Below is a small trained network, with its code and all its weights. Each question gives an input and a class and asks what happens when units are switched off, that is, made to give their printed mean instead of their output.

import numpy as np


def w(rows, s, z=0):
    codes = np.array(rows[::2]) - 128.0
    scale = np.full(codes.shape[1], s)
    scale[-1] = z or s
    return codes * scale


def norm(h):
    return h / np.sqrt((h * h).mean(-1, keepdims=True) + 1e-5)


def f(y):
    return np.maximum(y, 0)


def log_softmax(a):
    a = a - a.max(-1, keepdims=True)
    return a - np.log(np.exp(a).sum(-1, keepdims=True))


def net(x, mask):
    res = np.array(x, float).reshape(1, 3) / 4 @ E
    u = 0
    for l in range(2):
        y = f(norm(res) @ A[l][:, :-1].T + A[l][:, -1])
        res = res + np.where(mask[u : u + 7], y, B[l][:, -1]) @ B[l][:, :-1]
        u += 7
    return log_softmax(norm(res)[-1] @ U[:, :-1].T + U[:, -1])


A, B = {}, {}
E = w([
[141,153,255,234,94,80,108,85,130],'x0',
[126,51,115,117,62,173,158,109,131],'x1',
[234,65,148,82,85,83,92,34,104],'x2',
],0.0048)
A[0] = w([
[74,100,173,194,181,87,136,254,70,111],'0.n0',
[167,80,75,69,15,145,217,238,155,131],'0.n1',
[155,88,168,194,1,83,143,77,169,32],'0.n2',
[179,54,166,119,26,143,124,77,67,144],'0.n3',
[68,158,87,172,142,220,207,191,155,251],'0.n4',
[158,55,44,74,118,34,140,44,108,173],'0.n5',
[165,121,207,117,112,90,26,115,98,77],'0.n6',
],0.0035,0.0028)
B[0] = w([
[215,154,69,99,164,146,243,102,176,185],'0.n0',
[136,198,131,139,157,164,83,107,9,202],'0.n1',
[137,48,178,100,19,91,68,226,3,198],'0.n2',
[34,134,138,206,76,122,174,110,147,238],'0.n3',
[126,162,92,203,197,136,85,114,178,255],'0.n4',
[125,194,180,152,206,178,128,140,163,244],'0.n5',
[123,108,122,189,98,22,21,217,193,190],'0.n6',
],0.0051,0.0045)
A[1] = w([
[122,121,112,105,110,78,182,94,190,81],'1.n0',
[174,111,111,127,143,123,114,72,114,192],'1.n1',
[123,52,125,152,66,59,163,172,91,63],'1.n2',
[150,175,167,185,132,66,139,165,209,253],'1.n3',
[254,117,142,152,112,116,45,75,157,82],'1.n4',
[196,162,158,72,154,158,146,104,135,14],'1.n5',
[116,180,60,122,183,40,149,171,206,106],'1.n6',
],0.0064,0.0017)
B[1] = w([
[132,49,79,194,95,131,174,83,166,129],'1.n0',
[62,161,111,109,164,159,200,166,112,161],'1.n1',
[97,73,195,147,107,3,42,48,88,185],'1.n2',
[100,96,69,41,163,176,120,142,122,253],'1.n3',
[98,122,54,187,135,224,174,130,186,208],'1.n4',
[193,115,216,95,100,57,40,49,85,151],'1.n5',
[76,80,135,194,83,150,161,213,199,226],'1.n6',
],0.0054,0.0068)
U = w([
[65,149,77,182,213,187,135,204,206,218],'0',
[188,190,92,50,200,104,64,171,73,63],'1',
[165,151,165,136,83,111,137,121,86,15],'2',
[108,45,231,189,57,36,25,75,95,170],'3',
[178,141,131,128,118,68,162,60,152,1],'4',
[190,141,132,52,167,171,110,2,58,128],'5',
],0.008,0.0026)

Each question gives the input, the list of numbers given to net, and the class t.
The units are the neurons (one row each of A and B). Each row of codes is followed by its name. A weight is (code - 128) times the scale printed after its matrix; where a second scale follows, it is the last column's (A, B and U).
mask holds one flag per neuron, layer by layer. A switched-off neuron (its flag False) gives its mean, the last column of its row in B, instead of its output. The means were averaged over made-up inputs and are rounded, as every weight is.
A unit's drop is (log p(t) with every unit on - log p(t) with that unit switched off) / (log p(t) with every unit on - log p(t) with every unit switched off).
The circuit of an input: a set's keep is (log p(t) with only the set's units on - log p(t) with every unit switched off) / (log p(t) with every unit on - log p(t) with every unit switched off). Starting from the 12 units with the biggest drops (on a tie, the unit counted first), units are removed one at a time, each time the one whose removal leaves the highest keep (on an exact tie, the one counted first), for as long as the keep stays at least 0.8.
circuit, biggest first: the units of the circuit, biggest drop first
unit that matters most: the unit with the biggest drop
top k neurons: the k neurons with the biggest drops, biggest first
top k neurons in layer l: the k neurons of layer l with the biggest drops, biggest first
drop when u is switched off: that unit's drop, to one decimal
input [1,-4,5], class 0: unit that matters most : 1.n4
input [-3,1,1], class 1: circuit, biggest first : 0.n1, 1.n6
input [-4,7,4], class 5: circuit, biggest first : 1.n6, 0.n1
input [5,-8,3], class 0: top 2 neurons : 1.n4, 1.n3
input [-4,6,3], class 5: top 3 neurons in layer 0 : 0.n1, 0.n6, 0.n4
input [-3,3,8], class 0: top 4 neurons : 1.n4, 0.n5, 0.n3, 1.n1
input [-3,-2,7], class 0: top 2 neurons : 1.n4, 0.n6
input [-2,-2,1], class 1: circuit, biggest first : 0.n3, 0.n4, 1.n5
input [1,8,-2], class 3: top 2 neurons : 0.n5, 0.n2
input [-6,3,5], class 5: top 2 neurons in layer 1 : 1.n5, 1.n3
input [4,-8,4], class 0: top 2 neurons in layer 1 : 1.n4, 1.n3
input [-8,1,5], class 5: top 2 neurons : 1.n5, 0.n6
input [3,-8,8], class 0: drop when 1.n4 is switched off : 0.8
input [-6,-1,5], class 5: drop when 0.n4 is switched off : 0.1
input [-3,-2,8], class 0: circuit, biggest first : 1.n4
input [-4,0,2], class 1: drop when 0.n6 is switched off : -0.3
